Below are the code and all the weights of a small trained network. Each question names an input and a class and asks about switching units off, where a switched-off unit gives its printed mean instead of its output.

import numpy as np


def w(rows, s, z=0):
    codes = np.array(rows[::2]) - 128.0
    scale = np.full(codes.shape[1], s)
    scale[-1] = z or s
    return codes * scale


def f(y):
    return np.maximum(y, 0)


def log_softmax(a):
    a = a - a.max(-1, keepdims=True)
    return a - np.log(np.exp(a).sum(-1, keepdims=True))


def net(x, mask):
    res = np.array(x, float).reshape(1, 4) / 4 @ E
    y = f(res @ A[0][:, :-1].T + A[0][:, -1])
    res = res + np.where(mask, y, B[0][:, -1]) @ B[0][:, :-1]
    return log_softmax(res[-1] @ U[:, :-1].T + U[:, -1])


A, B = {}, {}
E = w([
[75,72,122,151,140,123,205,91,156,70],'x0',
[192,175,125,183,168,91,83,251,130,102],'x1',
[157,209,109,101,154,192,114,125,94,159],'x2',
[99,166,127,59,164,146,168,99,65,121],'x3',
],0.013)
A[0] = w([
[16,175,98,75,183,227,121,58,111,100,204],'n0',
[125,103,64,192,103,106,165,57,159,179,116],'n1',
[10,131,154,11,211,183,151,75,19,142,252],'n2',
[148,3,93,131,104,61,188,118,80,65,137],'n3',
[173,146,159,122,66,170,155,173,93,217,11],'n4',
[205,167,134,199,158,163,120,161,154,57,175],'n5',
[155,132,90,154,173,55,101,187,128,16,255],'n6',
[235,138,170,156,49,148,90,67,157,86,42],'n7',
],0.0069,0.0031)
B[0] = w([
[101,154,155,238,98,192,62,255,106,188,219],'n0',
[97,129,121,231,167,182,144,146,185,176,170],'n1',
[81,132,192,159,94,172,33,140,161,246,248],'n2',
[51,67,89,122,35,180,185,120,170,150,200],'n3',
[181,146,114,131,54,171,102,103,108,77,148],'n4',
[97,160,127,142,81,167,101,232,55,159,180],'n5',
[61,134,132,232,78,116,47,187,184,199,207],'n6',
[113,133,97,140,69,126,82,156,35,126,146],'n7',
],0.0075,0.015)
U = w([
[154,132,145,104,140,163,142,69,75,90,2],'0',
[80,130,194,170,87,109,44,164,121,253,254],'1',
[7,72,147,167,86,155,215,83,213,144,240],'2',
[92,212,25,57,157,97,178,60,95,140,2],'3',
[213,159,145,99,144,113,187,141,71,163,4],'4',
[196,196,41,100,66,156,127,121,82,192,9],'5',
],0.0082,0.0032)

Each question gives the input, the list of numbers given to net, and the class t.
The units are the neurons (one row each of A and B). Each row of codes is followed by its name. A weight is (code - 128) times the scale printed after its matrix; where a second scale follows, it is the last column's (A, B and U).
mask holds one flag per neuron, in row order. A switched-off neuron (its flag False) gives its mean, the last column of its row in B, instead of its output. The means were averaged over made-up inputs and are rounded, as every weight is.
A unit's drop is (log p(t) with every unit on - log p(t) with that unit switched off) / (log p(t) with every unit on - log p(t) with every unit switched off).
The circuit of an input: a set's keep is (log p(t) with only the set's units on - log p(t) with every unit switched off) / (log p(t) with every unit on - log p(t) with every unit switched off). Starting from all 8 units, units are removed one at a time, each time the one whose removal leaves the highest keep (on an exact tie, the one counted first), for as long as the keep stays at least 0.8.
circuit, biggest first: the units of the circuit, biggest drop first
top k neurons: the k neurons with the biggest drops, biggest first
drop of u: that unit's drop, to one decimal
input [0,-5,-2,0], class 2: top 2 neurons	(n6, n5)
input [1,2,-4,4], class 2: circuit, biggest first	(n0, n2)
input [0,0,-3,2], class 2: circuit, biggest first	(n0, n2, n5)
input [8,0,-1,8], class 1: circuit, biggest first	(n2)
input [-4,2,4,0], class 5: top 2 neurons	(n2, n0)
input [6,2,2,-1], class 2: top 2 neurons	(n2, n0)
input [-1,-1,-2,-1], class 2: drop of n2	0.3
input [8,2,3,-3], class 2: drop of n0	0.2
input [-1,0,-4,1], class 2: circuit, biggest first	(n2, n0)
input [0,-5,-1,-5], class 2: drop of n2	0.1
